Below is a small trained network, with its code and all its weights. Each question gives an input and a target symbol and asks what happens when units are switched off, that is, made to give their printed mean instead of their output.

import numpy as np


def w(rows, s, z=0):
    codes = np.array(rows[::2]) - 128.0
    scale = np.full(codes.shape[1], s)
    scale[-1] = z or s
    return codes * scale


def f(y):
    return np.maximum(y, 0)


def softmax(a):
    e = np.exp(a - a.max(-1, keepdims=True))
    return e / e.sum(-1, keepdims=True)


def log_softmax(a):
    a = a - a.max(-1, keepdims=True)
    return a - np.log(np.exp(a).sum(-1, keepdims=True))


def net(x, mask):
    ids = ['αβγδζηθλμστ'.index(c) for c in x.split()]
    T = len(ids)
    res = E[ids] + P[:T]
    u = 0
    for l in range(3):
        r = res
        for j in range(2):
            rows = slice(2 * j, 2 * j + 2)
            q, k, v = (r @ M[l][rows].T for M in (Q, K, V))
            z = softmax(np.where(np.tri(T) > 0, q @ k.T / 2**0.5, -1e9)) @ v
            o = O[l][rows]
            res = res + np.where(mask[u + j], z, o[:, -1]) @ o[:, :-1]
        u += 2
        y = f(res @ A[l][:, :-1].T + A[l][:, -1])
        res = res + np.where(mask[u : u + 4], y, B[l][:, -1]) @ B[l][:, :-1]
        u += 4
    return log_softmax(res[-1] @ U[:, :-1].T + U[:, -1])


Q, K, V, O, A, B = {}, {}, {}, {}, {}, {}
E = w([
[121,34,163],'α',
[220,145,36],'β',
[138,172,143],'γ',
[153,32,86],'δ',
[89,111,194],'ζ',
[250,252,150],'η',
[78,141,231],'θ',
[86,115,205],'λ',
[102,75,167],'μ',
[116,138,106],'σ',
[88,115,199],'τ',
],0.014)
P = w([
[226,93,186],'0',
[194,115,182],'1',
[159,123,170],'2',
[130,129,154],'3',
[107,134,141],'4',
[86,137,125],'5',
[67,140,112],'6',
[49,144,97],'7',
[33,144,80],'8',
[16,147,69],'9',
[2,143,53],'10',
],0.0093)
Q[0] = w([
[222,91,67],'L0H0',
[92,12,165],'L0H0',
[164,103,138],'L0H1',
[154,96,162],'L0H1',
],0.011)
K[0] = w([
[233,77,248],'L0H0',
[24,53,96],'L0H0',
[127,170,106],'L0H1',
[164,138,143],'L0H1',
],0.013)
V[0] = w([
[98,134,252],'L0H0',
[123,130,134],'L0H0',
[65,150,6],'L0H1',
[214,87,60],'L0H1',
],0.0041)
O[0] = w([
[164,65,25,206],'L0H0',
[130,123,118,131],'L0H0',
[254,60,105,3],'L0H1',
[189,116,231,104],'L0H1',
],0.0037,0.0035)
A[0] = w([
[193,254,88,136],'L0N0',
[89,224,66,56],'L0N1',
[136,10,117,70],'L0N2',
[226,159,62,4],'L0N3',
],0.007,0.0037)
B[0] = w([
[33,90,76,255],'L0N0',
[124,255,146,190],'L0N1',
[68,234,100,189],'L0N2',
[100,222,175,175],'L0N3',
],0.0084,0.0026)
Q[1] = w([
[214,143,110],'L1H0',
[115,90,121],'L1H0',
[138,97,120],'L1H1',
[255,164,111],'L1H1',
],0.024)
K[1] = w([
[242,156,123],'L1H0',
[130,85,95],'L1H0',
[110,140,153],'L1H1',
[252,117,169],'L1H1',
],0.018)
V[1] = w([
[194,109,117],'L1H0',
[105,136,134],'L1H0',
[113,131,253],'L1H1',
[146,191,157],'L1H1',
],0.012)
O[1] = w([
[152,193,204,1],'L1H0',
[114,104,100,175],'L1H0',
[37,131,2,237],'L1H1',
[99,64,89,152],'L1H1',
],0.0083,0.0055)
A[1] = w([
[89,163,231,87],'L1N0',
[176,40,107,114],'L1N1',
[119,169,113,3],'L1N2',
[50,129,252,93],'L1N3',
],0.016,0.0012)
B[1] = w([
[30,117,50,143],'L1N0',
[195,82,113,158],'L1N1',
[144,139,193,224],'L1N2',
[188,166,250,252],'L1N3',
],0.02,0.0031)
Q[2] = w([
[104,129,107],'L2H0',
[140,173,115],'L2H0',
[87,147,113],'L2H1',
[196,254,96],'L2H1',
],0.025)
K[2] = w([
[84,109,143],'L2H0',
[142,97,139],'L2H0',
[76,113,147],'L2H1',
[124,251,113],'L2H1',
],0.024)
V[2] = w([
[119,4,180],'L2H0',
[56,227,164],'L2H0',
[138,51,127],'L2H1',
[57,65,190],'L2H1',
],0.016)
O[2] = w([
[29,18,246,134],'L2H0',
[56,253,130,254],'L2H0',
[105,31,206,141],'L2H1',
[68,136,187,220],'L2H1',
],0.011,0.0097)
A[2] = w([
[214,196,254,80],'L2N0',
[199,203,141,23],'L2N1',
[7,105,30,51],'L2N2',
[96,98,8,254],'L2N3',
],0.0089,0.0057)
B[2] = w([
[251,109,58,178],'L2N0',
[46,85,96,163],'L2N1',
[183,49,49,247],'L2N2',
[222,109,230,171],'L2N3',
],0.012)
U = w([
[114,157,253,123],'α',
[219,118,69,102],'β',
[111,164,173,180],'γ',
[201,79,177,151],'δ',
[115,114,106,140],'ζ',
[128,215,121,125],'η',
[158,43,1,2],'θ',
[123,91,96,87],'λ',
[110,156,194,168],'μ',
[178,169,207,180],'σ',
[113,109,83,157],'τ',
],0.01,0.0085)

Each question gives the input, a string of symbols that net reads in full, and the target symbol t.
The units are the heads (2 rows each of Q, K, V and O) and the neurons (one row each of A and B). Each row of codes is followed by its name. A weight is (code - 128) times the scale printed after its matrix; where a second scale follows, it is the last column's (O, A, B and U).
mask holds one flag per unit, layer by layer, with each layer's heads first. A switched-off unit (its flag False) gives its mean, the last column of its rows in O or B, instead of its output. The means were averaged over made-up inputs and are rounded, as every weight is.
A unit's drop is (log p(t) with every unit on - log p(t) with that unit switched off) / (log p(t) with every unit on - log p(t) with every unit switched off).
The circuit of an input: a set's keep is (log p(t) with only the set's units on - log p(t) with every unit switched off) / (log p(t) with every unit on - log p(t) with every unit switched off). Starting from the 12 units with the biggest drops (on a tie, the unit counted first), units are removed one at a time, each time the one whose removal leaves the highest keep (on an exact tie, the one counted first), for as long as the keep stays at least 0.8.
circuit, biggest first: the units of the circuit, biggest drop first
k most important neurons: the k neurons with the biggest drops, biggest first
top k neurons in layer l: the k neurons of layer l with the biggest drops, biggest first
input γ η γ γ τ σ β τ, target β: 2 most important neurons	L2N0; L1N3
input η ζ ζ γ α η λ θ τ, target θ: circuit, biggest first	L1H0; L2N2
input μ τ θ θ β γ β σ, target η: 3 most important neurons	L0N0; L2N2; L0N1
input λ τ λ τ γ τ γ γ λ β, target β: 3 most important neurons	L1N3; L2N3; L0N1
input ζ η θ μ λ τ γ γ σ β α, target β: most important neuron	L2N0
input σ β β δ θ δ τ, target δ: circuit, biggest first	L1N3; L2H0
input θ σ θ, target σ: circuit, biggest first	L1N3; L2N0; L2N2; L1N0
input σ τ δ θ, target δ: 4 most important neurons	L1N3; L0N2; L0N0; L2N0
input λ η θ β α, target β: 4 most important neurons	L0N0; L2N0; L1N3; L0N3
input δ μ η δ α θ μ μ λ β λ, target β: top 2 neurons in layer 0	L0N0; L0N3
input β η τ, target η: 2 most important neurons	L0N0; L0N3
input θ τ ζ τ μ δ μ η θ, target η: 4 most important neurons	L0N0; L1N3; L0N2; L0N1
input λ β δ, target δ: top 2 neurons in layer 2	L2N3; L2N2
input θ σ γ η α, target η: circuit, biggest first	L2H0; L2N2; L1N1
input α α μ α ζ, target α: top 2 neurons in layer 0	L0N1; L0N3
input α θ θ θ λ, target θ: circuit, biggest first	L1H1; L2N2
input α λ β α τ γ θ θ, target θ: circuit, biggest first	L2N2; L1H1
input β γ τ μ τ θ μ, target θ: circuit, biggest first	L2N2; L1H0
input λ θ λ λ θ θ θ τ θ, target τ: 2 most important neurons	L2N2; L2N0
input σ θ β τ, target β: circuit, biggest first	L1N3; L2N0
input σ θ λ τ τ, target τ: circuit, biggest first	L1H1; L2N2; L2N0
input μ θ α α θ τ ζ θ α, target θ: circuit, biggest first	L2N2
input η θ η δ, target δ: circuit, biggest first	L2H1; L1N1
input γ μ θ δ δ μ, target δ: top neuron in layer 0	L0N2
input σ μ β β θ, target β: 2 most important neurons	L1N3; L0N0
input θ γ β ζ, target β: circuit, biggest first	L1N3; L2N0
input τ η σ θ μ δ λ θ ζ α τ, target α: circuit, biggest first	L1N3
input θ γ σ θ μ, target θ: 3 most important neurons	L2N2; L1N3; L1N2
input α α β μ β μ, target β: circuit, biggest first	L0N0; L1N3; L2N0; L1H1
